Here is a tiny trained network, its code and every weight. The questions are about switching its units off for an input and a target symbol, where a switched-off unit gives its printed mean instead of its output.

import numpy as np


def w(rows, s, z=0):
    codes = np.array(rows[::2]) - 128.0
    scale = np.full(codes.shape[1], s)
    scale[-1] = z or s
    return codes * scale


def norm(h):
    return h / np.sqrt((h * h).mean(-1, keepdims=True) + 1e-5)


def f(y):
    return np.maximum(y, 0)


def softmax(a):
    e = np.exp(a - a.max(-1, keepdims=True))
    return e / e.sum(-1, keepdims=True)


def log_softmax(a):
    a = a - a.max(-1, keepdims=True)
    return a - np.log(np.exp(a).sum(-1, keepdims=True))


def net(x, mask):
    ids = ['ΓΞΠΩαδεζηθλμσφψ'.index(c) for c in x.split()]
    T = len(ids)
    res = E[ids] + P[:T]
    u = 0
    for l in range(2):
        q, k, v = (norm(res) @ M[l].T for M in (Q, K, V))
        z = softmax(np.where(np.tri(T) > 0, q @ k.T / 4**0.5, -1e9)) @ v
        res = res + np.where(mask[u], z, O[l][:, -1]) @ O[l][:, :-1]
        u += 1
        y = f(norm(res) @ A[l][:, :-1].T + A[l][:, -1])
        res = res + np.where(mask[u : u + 8], y, B[l][:, -1]) @ B[l][:, :-1]
        u += 8
    return log_softmax(norm(res)[-1] @ U[:, :-1].T + U[:, -1])


Q, K, V, O, A, B = {}, {}, {}, {}, {}, {}
E = w([
[119,126,135,124,134,123,119,130,118,183,168,177],'Γ',
[101,113,80,176,140,133,100,113,108,140,121,104],'Ξ',
[130,129,101,172,141,115,149,121,144,141,93,90],'Π',
[123,121,66,91,135,107,116,136,154,157,156,139],'Ω',
[123,111,107,154,140,179,119,153,120,137,100,145],'α',
[124,158,72,108,102,77,118,128,146,145,148,100],'δ',
[127,139,133,114,104,131,139,160,140,147,140,162],'ε',
[116,181,119,142,103,150,144,139,133,156,118,131],'ζ',
[145,115,111,136,167,131,132,149,136,177,110,132],'η',
[115,140,119,187,126,158,159,115,134,128,119,132],'θ',
[213,153,109,178,140,132,3,52,139,155,103,152],'λ',
[94,135,87,150,98,124,124,115,139,112,144,130],'μ',
[149,106,108,129,160,103,110,140,104,170,146,128],'σ',
[90,105,103,149,112,104,99,128,138,153,98,115],'φ',
[141,168,127,161,143,112,161,113,116,165,156,119],'ψ',
],0.031)
P = w([
[152,111,166,120,42,129,136,190,80,92,147,85],'0',
[102,130,192,71,140,189,125,109,143,142,141,66],'1',
[55,163,113,54,179,110,112,130,103,42,140,125],'2',
[118,123,169,115,118,151,117,170,182,129,162,109],'3',
[198,80,138,76,46,172,157,78,90,162,107,96],'4',
[122,114,74,128,118,86,185,98,91,87,65,210],'5',
[108,197,134,8,191,176,104,106,113,125,74,107],'6',
[170,164,182,82,83,178,85,159,196,134,141,96],'7',
[140,137,69,204,132,92,141,195,156,124,130,199],'8',
[175,118,110,78,100,119,155,63,115,97,73,179],'9',
[133,190,114,39,172,157,115,108,85,169,68,117],'10',
[52,200,114,110,211,135,125,144,161,147,112,116],'11',
[204,171,115,161,154,101,151,131,143,162,149,150],'12',
],0.013)
Q[0] = w([
[40,130,143,76,196,105,178,104,75,75,99,146],'L0H0',
[51,166,132,119,198,143,114,185,138,156,171,60],'L0H0',
[103,141,81,206,169,89,137,209,164,132,156,174],'L0H0',
[86,70,250,129,103,129,135,162,136,42,182,81],'L0H0',
],0.012)
K[0] = w([
[78,162,124,174,177,87,119,238,160,122,157,123],'L0H0',
[195,105,79,246,44,105,114,192,152,182,158,160],'L0H0',
[169,145,76,154,112,77,123,112,87,97,79,212],'L0H0',
[51,63,90,124,96,123,253,205,56,172,152,88],'L0H0',
],0.012)
V[0] = w([
[188,102,116,145,190,81,145,148,143,116,90,46],'L0H0',
[102,124,72,121,92,86,143,126,191,118,79,69],'L0H0',
[140,145,113,189,135,200,158,115,133,63,113,114],'L0H0',
[96,10,122,91,130,190,70,182,143,92,61,174],'L0H0',
],0.013)
O[0] = w([
[207,111,92,124,17,156,166,152,73,243,81,159,174],'L0H0',
[135,4,174,33,79,152,128,63,110,189,153,117,72],'L0H0',
[219,161,125,55,80,129,182,60,128,50,110,128,33],'L0H0',
[67,220,169,80,85,98,97,28,47,170,180,78,2],'L0H0',
],0.014,0.0056)
A[0] = w([
[155,99,76,120,104,110,161,105,115,133,109,112,106],'L0N0',
[206,104,144,154,151,62,83,136,94,94,146,89,252],'L0N1',
[107,137,163,105,9,157,119,51,28,203,149,120,141],'L0N2',
[110,67,148,77,141,141,148,171,139,108,161,177,249],'L0N3',
[120,67,124,122,190,148,53,168,59,203,106,143,178],'L0N4',
[38,210,132,179,188,103,97,98,87,69,155,121,149],'L0N5',
[114,144,122,129,110,107,160,122,139,80,151,103,53],'L0N6',
[139,62,193,42,75,127,175,33,98,116,158,76,69],'L0N7',
],0.011,0.003)
B[0] = w([
[138,158,159,71,85,140,120,165,161,107,130,126,153],'L0N0',
[95,98,122,118,109,167,136,83,140,94,76,114,173],'L0N1',
[152,111,132,81,222,68,166,162,150,102,47,58,204],'L0N2',
[147,166,140,181,147,137,161,78,180,139,113,69,182],'L0N3',
[134,172,143,166,78,132,189,102,139,123,128,118,249],'L0N4',
[191,78,199,114,50,126,100,139,178,150,121,122,198],'L0N5',
[125,139,124,112,120,129,108,107,129,163,129,102,140],'L0N6',
[136,140,155,115,146,194,10,109,109,91,141,241,188],'L0N7',
],0.013,0.012)
Q[1] = w([
[88,126,84,98,125,142,140,144,130,115,217,51],'L1H0',
[96,56,169,108,156,146,135,128,62,52,209,127],'L1H0',
[167,185,183,139,132,140,146,119,196,116,2,164],'L1H0',
[154,123,207,128,138,138,116,132,199,112,116,141],'L1H0',
],0.0095)
K[1] = w([
[78,120,212,154,92,166,211,152,117,98,158,113],'L1H0',
[73,161,235,179,111,185,159,114,113,68,94,147],'L1H0',
[203,206,2,124,96,110,46,84,227,133,122,134],'L1H0',
[174,161,52,117,105,151,77,125,139,138,97,109],'L1H0',
],0.0087)
V[1] = w([
[151,59,132,188,169,73,93,58,86,130,98,146],'L1H0',
[64,135,98,1,143,81,194,234,150,122,222,161],'L1H0',
[129,129,206,108,228,131,210,142,127,176,171,185],'L1H0',
[95,74,116,77,179,79,163,174,123,141,228,219],'L1H0',
],0.007)
O[1] = w([
[106,139,118,119,94,194,139,246,96,159,162,146,135],'L1H0',
[206,68,191,50,207,157,177,85,242,34,124,117,2],'L1H0',
[161,79,179,139,170,108,182,165,37,88,150,127,85],'L1H0',
[84,117,216,180,162,193,117,136,141,62,112,91,16],'L1H0',
],0.013,0.009)
A[1] = w([
[146,93,114,171,68,67,199,71,125,173,133,95,198],'L1N0',
[129,213,93,99,85,97,82,32,83,93,108,126,157],'L1N1',
[199,160,105,150,219,137,165,98,197,80,154,133,126],'L1N2',
[141,115,121,207,117,178,159,120,118,56,94,98,201],'L1N3',
[111,174,219,144,119,104,86,38,98,151,156,88,65],'L1N4',
[84,164,149,94,159,136,11,59,54,197,127,133,171],'L1N5',
[4,118,173,155,109,87,183,94,108,155,186,37,4],'L1N6',
[149,210,22,197,50,150,81,172,23,211,182,196,121],'L1N7',
],0.011,0.0037)
B[1] = w([
[110,179,138,91,174,226,79,172,162,124,166,104,174],'L1N0',
[137,204,144,212,212,191,174,163,188,170,177,152,164],'L1N1',
[64,108,152,80,135,67,148,67,172,107,86,114,163],'L1N2',
[109,150,145,102,138,83,119,52,126,152,75,105,156],'L1N3',
[139,85,164,164,40,112,197,143,103,46,90,128,146],'L1N4',
[92,85,111,206,99,139,181,169,85,132,97,176,168],'L1N5',
[120,191,112,7,111,196,183,202,155,4,180,180,142],'L1N6',
[52,172,23,87,37,86,115,109,150,167,57,195,253],'L1N7',
],0.012,0.024)
U = w([
[128,120,126,138,138,94,126,127,132,115,169,130,153],'Γ',
[184,93,69,192,152,87,205,196,166,55,121,155,107],'Ξ',
[102,86,160,178,131,186,154,113,172,198,194,74,151],'Π',
[52,78,123,77,117,71,160,27,168,91,132,90,156],'Ω',
[67,136,119,71,140,179,208,178,147,63,179,112,104],'α',
[187,209,102,111,148,173,116,89,227,86,174,175,22],'δ',
[185,197,173,195,104,93,162,119,90,79,129,113,153],'ε',
[209,73,118,64,46,118,157,99,131,109,144,137,142],'ζ',
[51,48,192,122,147,75,168,144,81,149,125,155,144],'η',
[121,71,176,146,2,72,135,148,167,50,163,133,94],'θ',
[52,158,78,135,91,101,139,142,141,161,121,163,132],'λ',
[100,92,136,183,148,189,101,90,122,79,168,187,172],'μ',
[144,151,107,117,183,81,153,185,96,136,142,21,160],'σ',
[129,141,166,175,203,75,14,191,137,130,189,100,253],'φ',
[125,161,147,64,211,108,66,179,111,82,104,194,84],'ψ',
],0.0072,0.0042)

Each question gives the input, a string of symbols that net reads in full, and the target symbol t.
The units are the heads (4 rows each of Q, K, V and O) and the neurons (one row each of A and B). Each row of codes is followed by its name. A weight is (code - 128) times the scale printed after its matrix; where a second scale follows, it is the last column's (O, A, B and U).
mask holds one flag per unit, layer by layer, with each layer's heads first. A switched-off unit (its flag False) gives its mean, the last column of its rows in O or B, instead of its output. The means were averaged over made-up inputs and are rounded, as every weight is.
A unit's drop is (log p(t) with every unit on - log p(t) with that unit switched off) / (log p(t) with every unit on - log p(t) with every unit switched off).
The circuit of an input: a set's keep is (log p(t) with only the set's units on - log p(t) with every unit switched off) / (log p(t) with every unit on - log p(t) with every unit switched off). Starting from the 12 units with the biggest drops (on a tie, the unit counted first), units are removed one at a time, each time the one whose removal leaves the highest keep (on an exact tie, the one counted first), for as long as the keep stays at least 0.8.
circuit, biggest first: the units of the circuit, biggest drop first
unit that matters most: the unit with the biggest drop
top k neurons: the k neurons with the biggest drops, biggest first
top k neurons in layer l: the k neurons of layer l with the biggest drops, biggest first
drop of u: that unit's drop, to one decimal
input σ ψ λ σ σ ζ ζ σ Ω Ω, target Ω: unit that matters most => L1H0
input ζ φ ε δ θ Π ψ ε, target δ: circuit, biggest first => [L0H0, L1N1, L1N7]
input ψ η ψ Γ ψ, target σ: top 2 neurons => [L0N2, L1N7]
input ζ ψ Π ζ θ Γ ζ σ σ, target φ: circuit, biggest first => [L0H0, L1N7]
input σ σ ψ ζ Ω θ ζ Π φ, target δ: circuit, biggest first => [L0H0, L1N1, L1N7]
input θ ψ ψ φ Ω Π Π, target η: top 2 neurons in layer 1 => [L1N5, L1N7]
input λ Γ ζ ψ ζ Ω δ α Ω Π ψ ε, target Ω: circuit, biggest first => [L1H0, L1N2, L0N3]
input σ λ ζ σ Π Ξ ψ Π Ω Γ, target Ω: top 2 neurons => [L0N4, L1N2]
input ψ ε ζ ζ σ, target θ: circuit, biggest first => [L0H0, L0N5, L1N4]
input Γ φ φ σ Ω ψ η ζ, target α: top 2 neurons => [L1N6, L1N7]
input Ω ζ δ ψ ψ ε ψ ψ Γ, target θ: top 2 neurons => [L0N5, L1N4]
input δ ψ σ η, target Π: circuit, biggest first => [L0H0, L1N7, L0N3]
input Γ σ ε α, target φ: top 2 neurons => [L1N7, L0N5]
input ψ ζ ζ Ξ ψ σ ζ, target ψ: top 2 neurons => [L0N2, L0N7]
input σ ζ λ φ Ω, target Ω: top 2 neurons => [L1N2, L0N4]
input θ σ ψ σ, target δ: top neuron => [L1N1]
input θ Γ δ ζ, target δ: top 2 neurons in layer 1 => [L1N1, L1N7]
input Π μ Γ σ δ Ξ φ δ, target Π: top 2 neurons => [L1N7, L0N3]
input ψ ε σ ζ ψ, target θ: top 2 neurons => [L0N5, L1N4]
input ζ μ ζ Π ζ σ φ σ Γ μ, target η: top 2 neurons in layer 1 => [L1N5, L1N7]
input Π Π α, target ζ: circuit, biggest first => [L0H0]
input σ ζ ψ λ δ α σ ψ σ ψ, target δ: top 2 neurons => [L0N4, L0N5]
input ζ σ σ ε α ζ ζ ε σ μ, target Ω: top 2 neurons => [L0N4, L1N2]
input ε ζ Π, target θ: top 2 neurons in layer 1 => [L1N4, L1N7]
input σ Π Π σ φ Π Ω Ω Ξ θ σ, target α: top 2 neurons => [L1N6, L0N4]
input σ σ σ α α σ σ ψ, target ε: top 2 neurons in layer 0 => [L0N2, L0N7]
input Π ψ σ σ Γ μ ψ α ψ ψ σ α ζ, target Ξ: drop of L1H0 => 0.0
input ψ ζ σ α ζ φ ψ ψ, target Ω: drop of L1N2 => 0.2
input Γ ψ ζ α σ σ η, target ε: drop of L0H0 => 0.9
